Below is a small trained network, with its code and all its weights. Each question gives an input and a target symbol and asks what happens when units are switched off, that is, made to give their printed mean instead of their output.

import numpy as np


def w(rows, s, z=0):
    codes = np.array(rows[::2]) - 128.0
    scale = np.full(codes.shape[1], s)
    scale[-1] = z or s
    return codes * scale


def norm(h):
    return h / np.sqrt((h * h).mean(-1, keepdims=True) + 1e-5)


def f(y):
    return np.maximum(y, 0)


def softmax(a):
    e = np.exp(a - a.max(-1, keepdims=True))
    return e / e.sum(-1, keepdims=True)


def log_softmax(a):
    a = a - a.max(-1, keepdims=True)
    return a - np.log(np.exp(a).sum(-1, keepdims=True))


def net(x, mask):
    ids = ['Ψγδηπω'.index(c) for c in x.split()]
    T = len(ids)
    res = E[ids] + P[:T]
    u = 0
    for l in range(3):
        q, k, v = (norm(res) @ M[l].T for M in (Q, K, V))
        z = softmax(np.where(np.tri(T) > 0, q @ k.T / 4**0.5, -1e9)) @ v
        res = res + np.where(mask[u], z, O[l][:, -1]) @ O[l][:, :-1]
        u += 1
        y = f(norm(res) @ A[l][:, :-1].T + A[l][:, -1])
        res = res + np.where(mask[u : u + 4], y, B[l][:, -1]) @ B[l][:, :-1]
        u += 4
    return log_softmax(norm(res)[-1] @ U[:, :-1].T + U[:, -1])


Q, K, V, O, A, B = {}, {}, {}, {}, {}, {}
E = w([
[92,110,176],'Ψ',
[127,88,94],'γ',
[76,150,172],'δ',
[139,56,61],'η',
[157,190,2],'π',
[237,28,35],'ω',
],0.019)
P = w([
[32,52,68],'0',
[51,92,112],'1',
[66,121,143],'2',
[72,127,157],'3',
[89,125,167],'4',
[105,132,153],'5',
[112,133,157],'6',
[128,144,148],'7',
[145,141,157],'8',
[152,151,122],'9',
[180,162,118],'10',
[209,157,133],'11',
[2,168,42],'12',
],0.0071)
Q[0] = w([
[123,107,101],'L0H1',
[77,175,2],'L0H1',
[12,139,45],'L0H1',
[235,104,174],'L0H1',
],0.0092)
K[0] = w([
[160,90,162],'L0H1',
[246,57,255],'L0H1',
[235,149,188],'L0H1',
[71,107,119],'L0H1',
],0.0087)
V[0] = w([
[90,100,115],'L0H1',
[182,182,121],'L0H1',
[186,103,103],'L0H1',
[254,85,200],'L0H1',
],0.0098)
O[0] = w([
[75,69,88,194],'L0H1',
[155,198,122,52],'L0H1',
[117,163,161,145],'L0H1',
[218,96,254,2],'L0H1',
],0.0096,0.0045)
A[0] = w([
[101,159,98,1],'L0N1',
[212,87,112,56],'L0N2',
[159,3,111,204],'L0N3',
[142,115,65,24],'L0N4',
],0.014,0.0038)
B[0] = w([
[92,88,177,159],'L0N1',
[75,56,116,153],'L0N2',
[42,164,255,255],'L0N3',
[161,208,124,204],'L0N4',
],0.0084,0.0075)
Q[1] = w([
[203,146,192],'L1H1',
[144,106,247],'L1H1',
[82,160,157],'L1H1',
[27,104,122],'L1H1',
],0.014)
K[1] = w([
[119,41,95],'L1H1',
[3,183,107],'L1H1',
[113,167,170],'L1H1',
[139,208,142],'L1H1',
],0.013)
V[1] = w([
[162,56,110],'L1H1',
[134,6,57],'L1H1',
[216,96,129],'L1H1',
[84,124,166],'L1H1',
],0.012)
O[1] = w([
[152,145,250,78],'L1H1',
[138,209,144,147],'L1H1',
[139,176,88,1],'L1H1',
[116,118,75,152],'L1H1',
],0.017,0.0076)
A[1] = w([
[63,148,93,156],'L1N1',
[122,248,182,54],'L1N2',
[29,138,150,5],'L1N3',
[141,72,243,184],'L1N4',
],0.014,0.0024)
B[1] = w([
[182,116,128,255],'L1N1',
[248,82,165,140],'L1N2',
[170,125,98,244],'L1N3',
[59,187,13,168],'L1N4',
],0.013,0.0089)
Q[2] = w([
[113,51,75],'L2H1',
[132,70,122],'L2H1',
[147,139,251],'L2H1',
[17,168,35],'L2H1',
],0.012)
K[2] = w([
[236,148,2],'L2H1',
[151,124,54],'L2H1',
[48,116,178],'L2H1',
[214,63,122],'L2H1',
],0.0096)
V[2] = w([
[55,76,168],'L2H1',
[79,132,101],'L2H1',
[167,3,134],'L2H1',
[144,195,106],'L2H1',
],0.011)
O[2] = w([
[40,59,225,2],'L2H1',
[71,119,197,227],'L2H1',
[93,44,78,79],'L2H1',
[191,255,153,209],'L2H1',
],0.0068,0.0041)
A[2] = w([
[71,135,252,83],'L2N1',
[112,78,187,155],'L2N2',
[95,147,128,255],'L2N3',
[83,142,200,45],'L2N4',
],0.022,0.0034)
B[2] = w([
[100,252,143,153],'L2N1',
[220,163,67,176],'L2N2',
[167,128,168,254],'L2N3',
[117,214,169,142],'L2N4',
],0.013,0.0044)
U = w([
[107,101,118,111],'Ψ',
[102,91,121,96],'γ',
[216,13,205,253],'δ',
[115,21,131,154],'η',
[216,218,2,88],'π',
[58,181,170,140],'ω',
],0.0086,0.0075)

Each question gives the input, a string of symbols that net reads in full, and the target symbol t.
The units are the heads (4 rows each of Q, K, V and O) and the neurons (one row each of A and B). Each row of codes is followed by its name. A weight is (code - 128) times the scale printed after its matrix; where a second scale follows, it is the last column's (O, A, B and U).
mask holds one flag per unit, layer by layer, with each layer's heads first. A switched-off unit (its flag False) gives its mean, the last column of its rows in O or B, instead of its output. The means were averaged over made-up inputs and are rounded, as every weight is.
A unit's drop is (log p(t) with every unit on - log p(t) with that unit switched off) / (log p(t) with every unit on - log p(t) with every unit switched off).
The circuit of an input: a set's keep is (log p(t) with only the set's units on - log p(t) with every unit switched off) / (log p(t) with every unit on - log p(t) with every unit switched off). Starting from the 12 units with the biggest drops (on a tie, the unit counted first), units are removed one at a time, each time the one whose removal leaves the highest keep (on an exact tie, the one counted first), for as long as the keep stays at least 0.8.
units of the circuit, in order: the units of the circuit, biggest drop first
k most important neurons: the k neurons with the biggest drops, biggest first
k most important neurons of layer l: the k neurons of layer l with the biggest drops, biggest first
drop of u: that unit's drop, to one decimal
input γ γ γ ω γ, target ω: units of the circuit, in order	[L0N3, L2N1]
input δ γ π ω π π, target δ: units of the circuit, in order	[L0H1, L1N2]
input π δ Ψ, target π: units of the circuit, in order	[L0N3, L1H1, L2H1]
input ω η γ Ψ, target η: units of the circuit, in order	[L1H1]
input π π Ψ Ψ π γ η π ω γ, target ω: units of the circuit, in order	[L0H1, L0N3]
input γ δ Ψ δ Ψ γ η π η Ψ, target π: 2 most important neurons	[L0N3, L0N4]
input η ω η, target ω: units of the circuit, in order	[L0H1, L0N3, L2N1]
input Ψ η π ω δ π, target δ: 3 most important neurons	[L1N2, L0N2, L1N4]
input γ π η, target π: 3 most important neurons	[L0N3, L1N3, L1N1]
input ω ω π γ Ψ γ η η η γ Ψ γ δ, target η: 2 most important neurons	[L1N4, L0N2]
input π π γ π η γ Ψ γ γ, target η: 3 most important neurons of layer 1	[L1N3, L1N4, L1N1]
input π π η, target π: 2 most important neurons	[L0N3, L1N2]
input ω Ψ γ γ π π δ, target π: drop of L0N4	0.1
input π δ π π γ γ π δ, target π: drop of L0N3	1.2
input π ω ω, target ω: most important neuron	[L0N3]
input Ψ π ω ω, target ω: drop of L1H1	0.2
